Here is a tiny trained network, its code and every weight. The questions are about switching its units off for an input and a target symbol, where a switched-off unit gives its printed mean instead of its output.

import numpy as np


def w(rows, s, z=0):
    codes = np.array(rows[::2]) - 128.0
    scale = np.full(codes.shape[1], s)
    scale[-1] = z or s
    return codes * scale


def norm(h):
    return h / np.sqrt((h * h).mean(-1, keepdims=True) + 1e-5)


def f(y):
    return np.maximum(y, 0)


def softmax(a):
    e = np.exp(a - a.max(-1, keepdims=True))
    return e / e.sum(-1, keepdims=True)


def log_softmax(a):
    a = a - a.max(-1, keepdims=True)
    return a - np.log(np.exp(a).sum(-1, keepdims=True))


def net(x, mask):
    ids = ['ΛΣΦΨαβγδεζηθμξτω'.index(c) for c in x.split()]
    T = len(ids)
    res = E[ids] + P[:T]
    u = 0
    for l in range(2):
        r = norm(res)
        for j in range(2):
            rows = slice(2 * j, 2 * j + 2)
            q, k, v = (r @ M[l][rows].T for M in (Q, K, V))
            z = softmax(np.where(np.tri(T) > 0, q @ k.T / 2**0.5, -1e9)) @ v
            o = O[l][rows]
            res = res + np.where(mask[u + j], z, o[:, -1]) @ o[:, :-1]
        u += 2
        y = f(norm(res) @ A[l][:, :-1].T + A[l][:, -1])
        res = res + np.where(mask[u : u + 8], y, B[l][:, -1]) @ B[l][:, :-1]
        u += 8
    return log_softmax(norm(res)[-1] @ U[:, :-1].T + U[:, -1])


Q, K, V, O, A, B = {}, {}, {}, {}, {}, {}
E = w([
[102,130,248,115,127,141,82,159,151,139,189,77],'Λ',
[178,143,131,96,174,164,123,175,69,84,158,173],'Σ',
[193,189,154,191,119,153,125,93,147,127,151,115],'Φ',
[148,133,145,161,220,179,145,81,134,149,150,66],'Ψ',
[115,111,145,81,59,34,48,138,148,110,153,169],'α',
[178,143,109,110,88,159,46,162,62,143,81,43],'β',
[95,121,80,121,87,148,76,56,127,160,146,145],'γ',
[92,144,106,174,151,107,74,159,113,133,77,45],'δ',
[72,173,105,149,160,95,130,131,89,92,94,168],'ε',
[118,69,116,76,125,143,90,53,112,16,69,69],'ζ',
[152,77,125,152,115,111,157,165,81,157,86,100],'η',
[201,113,99,156,185,87,82,124,137,101,86,106],'θ',
[85,135,114,92,224,78,102,127,97,171,181,148],'μ',
[141,85,75,118,109,104,184,122,124,83,172,84],'ξ',
[151,91,190,128,123,92,174,84,99,131,86,139],'τ',
[208,145,65,178,176,74,141,60,50,118,127,127],'ω',
],0.015)
P = w([
[56,31,116,142,123,146,111,177,173,151,187,185],'0',
[141,185,150,80,109,63,121,103,76,168,116,1],'1',
[150,153,138,121,115,62,107,63,85,126,150,5],'2',
[174,201,139,115,130,68,146,90,138,130,53,84],'3',
[175,173,148,142,133,69,143,77,144,102,85,110],'4',
[160,186,144,148,144,64,125,108,110,101,81,103],'5',
[154,160,145,161,145,59,123,89,95,64,99,120],'6',
[151,163,137,181,151,75,107,107,80,75,100,127],'7',
[139,139,134,216,139,67,92,91,71,53,122,149],'8',
[159,196,145,195,143,66,95,98,40,54,118,94],'9',
[151,151,164,213,143,69,62,99,13,37,155,98],'10',
],0.0066)
Q[0] = w([
[145,156,68,38,105,201,129,211,125,134,113,113],'L0H0',
[112,111,126,164,126,100,62,110,3,62,186,70],'L0H0',
[144,223,122,102,106,109,143,86,105,140,105,128],'L0H1',
[115,178,88,43,107,162,211,179,243,199,68,162],'L0H1',
],0.005)
K[0] = w([
[139,189,154,110,143,79,109,105,133,198,109,140],'L0H0',
[128,31,132,192,125,152,100,136,120,94,129,215],'L0H0',
[161,110,119,105,158,173,157,194,138,173,102,122],'L0H1',
[152,219,132,2,95,101,138,89,123,169,98,76],'L0H1',
],0.0055)
V[0] = w([
[116,95,97,92,82,138,178,71,154,2,172,68],'L0H0',
[153,83,170,139,82,88,201,29,131,233,92,125],'L0H0',
[193,167,90,248,229,131,140,42,181,98,165,125],'L0H1',
[38,179,198,176,106,173,121,131,208,146,166,11],'L0H1',
],0.0054)
O[0] = w([
[164,196,96,47,125,187,93,209,71,174,98,160,252],'L0H0',
[125,135,141,119,78,86,156,35,3,176,182,149,77],'L0H0',
[65,150,116,12,112,79,153,125,187,166,147,64,231],'L0H1',
[31,170,108,153,90,174,150,177,88,30,174,107,145],'L0H1',
],0.0072,0.0029)
A[0] = w([
[113,160,156,180,131,96,33,83,110,132,89,141,164],'L0N0',
[87,129,78,84,104,116,82,104,61,111,218,85,84],'L0N1',
[145,75,93,144,125,61,147,156,150,36,119,139,2],'L0N2',
[136,143,81,124,156,252,102,17,145,173,203,155,13],'L0N3',
[133,126,195,141,75,100,203,150,65,157,54,108,12],'L0N4',
[128,82,69,157,95,137,221,218,96,172,98,100,109],'L0N5',
[123,215,133,168,163,235,217,97,184,189,171,83,44],'L0N6',
[164,121,191,22,117,107,220,115,98,47,157,202,128],'L0N7',
],0.0046,0.002)
B[0] = w([
[164,227,112,165,109,130,155,119,145,153,73,129,252],'L0N0',
[129,217,117,171,137,134,211,147,151,162,86,133,249],'L0N1',
[153,203,103,140,129,113,193,122,151,89,103,151,170],'L0N2',
[157,149,104,221,162,144,169,213,83,147,50,135,148],'L0N3',
[98,147,138,185,155,146,97,180,161,52,123,148,180],'L0N4',
[157,96,65,195,113,83,137,175,121,45,147,139,165],'L0N5',
[223,126,127,120,33,140,230,142,176,87,1,169,157],'L0N6',
[75,207,165,85,115,91,203,153,81,203,16,113,210],'L0N7',
],0.005,0.0035)
Q[1] = w([
[98,130,121,90,180,37,114,105,120,95,128,109],'L1H0',
[186,255,152,179,137,57,122,162,114,79,46,94],'L1H0',
[139,190,152,122,131,61,104,100,138,120,107,94],'L1H1',
[135,166,101,148,165,76,81,153,73,94,110,64],'L1H1',
],0.0078)
K[1] = w([
[114,85,106,201,101,184,121,75,178,140,111,198],'L1H0',
[24,7,64,114,159,206,113,171,169,197,201,253],'L1H0',
[44,76,51,177,160,116,84,154,128,131,100,150],'L1H1',
[63,107,86,124,127,121,69,161,191,148,95,192],'L1H1',
],0.0063)
V[1] = w([
[155,93,75,145,81,63,140,108,161,114,63,97],'L1H0',
[129,152,131,121,122,92,2,117,141,121,151,123],'L1H0',
[70,149,125,92,92,108,130,142,184,128,106,227],'L1H1',
[122,67,153,70,159,121,125,139,153,106,154,96],'L1H1',
],0.008)
O[1] = w([
[93,195,120,216,111,107,182,235,142,179,162,210,59],'L1H0',
[43,151,2,135,56,126,78,76,142,211,92,126,99],'L1H0',
[211,204,126,134,95,221,202,31,180,146,181,164,255],'L1H1',
[176,190,140,124,130,56,63,114,37,82,207,168,21],'L1H1',
],0.0061,0.001)
A[1] = w([
[148,153,119,166,229,196,134,108,90,164,150,56,96],'L1N0',
[60,158,100,216,116,203,121,120,45,12,220,145,1],'L1N1',
[149,105,117,152,228,255,183,161,50,132,103,80,85],'L1N2',
[110,118,234,144,127,173,74,96,120,158,206,123,134],'L1N3',
[65,203,118,21,63,209,157,69,136,152,143,131,67],'L1N4',
[109,142,80,179,34,165,140,104,158,252,132,132,66],'L1N5',
[80,20,31,155,174,185,142,193,163,80,224,227,167],'L1N6',
[99,87,121,74,99,150,92,20,110,31,60,74,5],'L1N7',
],0.0053,0.0036)
B[1] = w([
[105,119,116,99,115,115,166,129,159,154,66,172,220],'L1N0',
[114,215,142,102,212,89,119,87,192,174,74,220,180],'L1N1',
[78,95,108,75,126,135,132,105,158,119,127,229,253],'L1N2',
[166,128,84,133,180,188,145,70,49,84,157,109,210],'L1N3',
[124,32,74,136,134,180,126,160,75,111,219,81,229],'L1N4',
[66,57,199,116,180,157,106,165,128,140,208,160,203],'L1N5',
[138,205,136,35,91,82,157,72,64,138,48,25,168],'L1N6',
[126,81,129,105,62,88,93,134,171,135,168,254,242],'L1N7',
],0.0061,0.0027)
U = w([
[48,224,110,179,154,130,134,114,100,22,104,191,113],'Λ',
[218,84,127,131,235,105,58,129,235,110,115,83,95],'Σ',
[97,132,209,107,153,143,128,142,126,80,203,66,236],'Φ',
[122,127,74,94,88,89,217,163,123,91,185,74,124],'Ψ',
[203,182,142,195,88,179,154,94,178,120,156,184,161],'α',
[140,44,135,232,155,100,132,199,86,79,144,161,190],'β',
[79,100,87,170,90,192,138,90,130,204,146,164,199],'γ',
[28,142,105,172,141,91,95,178,162,119,50,52,5],'δ',
[134,85,155,96,159,180,195,100,232,154,85,107,99],'ε',
[203,138,124,61,173,184,112,228,84,112,118,212,105],'ζ',
[123,99,226,149,116,86,175,68,32,181,65,133,36],'η',
[87,119,128,62,218,40,120,109,156,207,166,117,70],'θ',
[94,91,104,87,126,118,80,26,118,51,108,130,220],'μ',
[175,153,79,78,98,183,77,186,54,169,81,101,119],'ξ',
[189,154,101,147,154,98,133,2,26,137,155,135,107],'τ',
[123,133,163,98,49,31,91,159,190,166,188,174,132],'ω',
],0.0056,0.0031)

Each question gives the input, a string of symbols that net reads in full, and the target symbol t.
The units are the heads (2 rows each of Q, K, V and O) and the neurons (one row each of A and B). Each row of codes is followed by its name. A weight is (code - 128) times the scale printed after its matrix; where a second scale follows, it is the last column's (O, A, B and U).
mask holds one flag per unit, layer by layer, with each layer's heads first. A switched-off unit (its flag False) gives its mean, the last column of its rows in O or B, instead of its output. The means were averaged over made-up inputs and are rounded, as every weight is.
A unit's drop is (log p(t) with every unit on - log p(t) with that unit switched off) / (log p(t) with every unit on - log p(t) with every unit switched off).
The circuit of an input: a set's keep is (log p(t) with only the set's units on - log p(t) with every unit switched off) / (log p(t) with every unit on - log p(t) with every unit switched off). Starting from the 12 units with the biggest drops (on a tie, the unit counted first), units are removed one at a time, each time the one whose removal leaves the highest keep (on an exact tie, the one counted first), for as long as the keep stays at least 0.8.
circuit, biggest first: the units of the circuit, biggest drop first
unit that matters most: the unit with the biggest drop
top k neurons: the k neurons with the biggest drops, biggest first
k most important neurons of layer l: the k neurons of layer l with the biggest drops, biggest first
heads that matter: for each layer, one digit per head in row order, 1 if its drop is at least 0.15 and else 0, layers parted by /
input Λ Λ τ, target μ: unit that matters most -> L1H0
input Σ Ψ ε, target Σ: heads that matter -> 11 / 00
input η Ψ β α μ μ ω δ ω Φ ξ, target β: heads that matter -> 11 / 11
input Σ ε Φ, target Σ: heads that matter -> 11 / 00
input μ μ η η Ψ τ τ τ η ζ, target τ: circuit, biggest first -> L0H0; L1H1
input Σ Σ ξ, target Σ: heads that matter -> 11 / 00
input τ ξ Λ, target η: circuit, biggest first -> L0H0; L0H1
input δ ξ Φ Λ α β Λ, target Λ: top 2 neurons -> L1N1; L1N3
input ξ ξ τ ε ε, target ζ: heads that matter -> 10 / 10
input α ω β, target γ: heads that matter -> 00 / 11
input ξ γ ζ Λ, target ζ: circuit, biggest first -> L0H0; L0H1
input η μ γ γ δ Λ ω ζ δ Ψ ω, target β: circuit, biggest first -> L1H1; L1H0
input ξ γ β γ η, target β: circuit, biggest first -> L0N5; L0N4
input α Λ μ, target γ: circuit, biggest first -> L1H0; L1H1; L0H1
input Λ ε ξ, target μ: heads that matter -> 01 / 10
input Σ β Σ, target Σ: circuit, biggest first -> L0H0; L0H1
input α Ψ Λ ξ α, target γ: 2 most important neurons of layer 1 -> L1N4; L1N5
input ζ γ η τ Σ γ ξ Λ, target ξ: heads that matter -> 10 / 10
input μ β Σ Σ Φ τ ξ α τ Φ ξ, target τ: circuit, biggest first -> L1H1; L0H0
input α Ψ ω Λ θ μ ε δ ω Λ η, target γ: heads that matter -> 01 / 11
input ζ ξ ζ μ τ ξ Λ δ, target ξ: circuit, biggest first -> L0H0
input Λ ε γ ω, target μ: most important neuron of layer 1 -> L1N7
input Λ ζ Ψ, target μ: circuit, biggest first -> L1H0; L1N7
input α η γ ε ξ, target γ: circuit, biggest first -> L1H0; L1N5
input τ Λ δ, target η: circuit, biggest first -> L0H0; L1H0
input ξ ξ ξ, target ζ: circuit, biggest first -> L0H0; L1H0
input Σ μ γ, target Σ: circuit, biggest first -> L0H0; L0H1
input ε Λ Ψ Φ τ Σ ζ Λ β Λ γ, target α: heads that matter -> 10 / 01
input β Σ μ Λ, target δ: circuit, biggest first -> L1H1; L1H0; L0H1
input Λ ζ ω τ θ, target μ: heads that matter -> 01 / 10
